Below are the code and all the weights of a small trained network. Each question names an input and a class and asks about switching units off, where a switched-off unit gives its printed mean instead of its output.

import numpy as np


def w(rows, s, z=0):
    codes = np.array(rows[::2]) - 128.0
    scale = np.full(codes.shape[1], s)
    scale[-1] = z or s
    return codes * scale


def f(y):
    return y / 2 * (1 + np.tanh(0.7978845608 * (y + 0.044715 * y**3)))


def log_softmax(a):
    a = a - a.max(-1, keepdims=True)
    return a - np.log(np.exp(a).sum(-1, keepdims=True))


def net(x, mask):
    res = np.array(x, float).reshape(1, 5) / 4 @ E
    y = f(res @ A[0][:, :-1].T + A[0][:, -1])
    res = res + np.where(mask, y, B[0][:, -1]) @ B[0][:, :-1]
    return log_softmax(res[-1] @ U[:, :-1].T + U[:, -1])


A, B = {}, {}
E = w([
[108,216,60,110,89,132,84],'x0',
[241,160,199,137,82,152,78],'x1',
[176,60,60,71,187,255,151],'x2',
[108,86,57,112,22,141,159],'x3',
[158,128,132,127,73,119,251],'x4',
],0.0074)
A[0] = w([
[164,174,153,122,195,164,137,146],'n1',
[76,145,99,128,133,92,130,117],'n2',
[140,168,66,129,47,139,174,60],'n3',
[142,124,186,137,72,80,122,113],'n4',
[95,106,125,128,81,93,134,83],'n5',
[35,163,71,129,139,60,121,111],'n6',
[105,49,87,122,200,170,74,65],'n7',
[105,125,115,123,120,115,122,40],'n8',
[117,105,139,131,170,125,99,76],'n9',
[120,169,119,129,144,119,72,124],'n10',
[154,145,136,123,184,166,110,59],'n11',
[145,182,248,141,121,64,30,112],'n12',
[102,133,124,132,108,99,124,4],'n13',
[128,77,192,135,161,105,255,98],'n14',
[140,89,167,134,94,127,131,64],'n15',
[149,109,151,116,141,112,153,148],'n16',
[116,231,88,124,191,144,90,90],'n17',
],0.021,0.0041)
B[0] = w([
[176,113,133,120,182,217,204,173],'n1',
[123,108,113,167,156,153,160,162],'n2',
[120,133,137,75,17,141,172,174],'n3',
[125,104,122,134,106,150,4,178],'n4',
[176,143,141,107,154,200,163,155],'n5',
[84,95,141,193,190,188,205,196],'n6',
[86,133,147,145,88,180,14,205],'n7',
[189,95,115,233,93,32,109,133],'n8',
[140,117,101,139,41,106,129,150],'n9',
[85,140,127,95,160,99,159,169],'n10',
[221,91,116,178,102,132,112,163],'n11',
[14,158,125,125,194,62,86,251],'n12',
[195,94,112,193,109,107,106,141],'n13',
[75,125,119,170,184,83,235,193],'n14',
[73,145,124,134,145,147,93,141],'n15',
[88,125,129,134,147,151,155,145],'n16',
[144,158,132,93,189,57,56,184],'n17',
],0.028,0.023)
U = w([
[92,68,108,164,150,181,255,250],'0',
[195,101,86,188,97,54,141,2],'1',
[170,134,110,17,11,172,199,75],'2',
[128,104,135,117,121,220,48,206],'3',
[39,150,116,121,194,94,94,170],'4',
[225,135,109,86,198,138,124,13],'5',
[166,88,80,160,126,69,141,38],'6',
],0.007,0.0042)

Each question gives the input, the list of numbers given to net, and the class t.
The units are the neurons (one row each of A and B). Each row of codes is followed by its name. A weight is (code - 128) times the scale printed after its matrix; where a second scale follows, it is the last column's (A, B and U).
mask holds one flag per neuron, in row order. A switched-off neuron (its flag False) gives its mean, the last column of its row in B, instead of its output. The means were averaged over made-up inputs and are rounded, as every weight is.
A unit's drop is (log p(t) with every unit on - log p(t) with that unit switched off) / (log p(t) with every unit on - log p(t) with every unit switched off).
The circuit of an input: a set's keep is (log p(t) with only the set's units on - log p(t) with every unit switched off) / (log p(t) with every unit on - log p(t) with every unit switched off). Starting from the 12 units with the biggest drops (on a tie, the unit counted first), units are removed one at a time, each time the one whose removal leaves the highest keep (on an exact tie, the one counted first), for as long as the keep stays at least 0.8.
units of the circuit, in order: the units of the circuit, biggest drop first
k most important neurons: the k neurons with the biggest drops, biggest first
drop when u is switched off: that unit's drop, to one decimal
input [2,-1,1,8,6], class 2: units of the circuit, in order : n3
input [5,3,-1,7,-5], class 2: units of the circuit, in order : n12, n3
input [6,-8,8,4,-8], class 3: 2 most important neurons : n7, n12
input [1,1,1,3,8], class 2: 2 most important neurons : n3, n6
input [0,7,8,-6,1], class 5: 2 most important neurons : n1, n4
input [-3,0,-1,8,5], class 2: 3 most important neurons : n3, n6, n12
input [3,-1,-4,5,8], class 2: 2 most important neurons : n3, n12
input [-6,6,7,0,-2], class 3: 2 most important neurons : n7, n6
input [5,-8,7,2,5], class 0: drop when n6 is switched off : 0.3
input [-5,-1,2,4,-3], class 3: drop when n7 is switched off : 0.1
input [4,7,6,-8,3], class 5: drop when n8 is switched off : 0.0
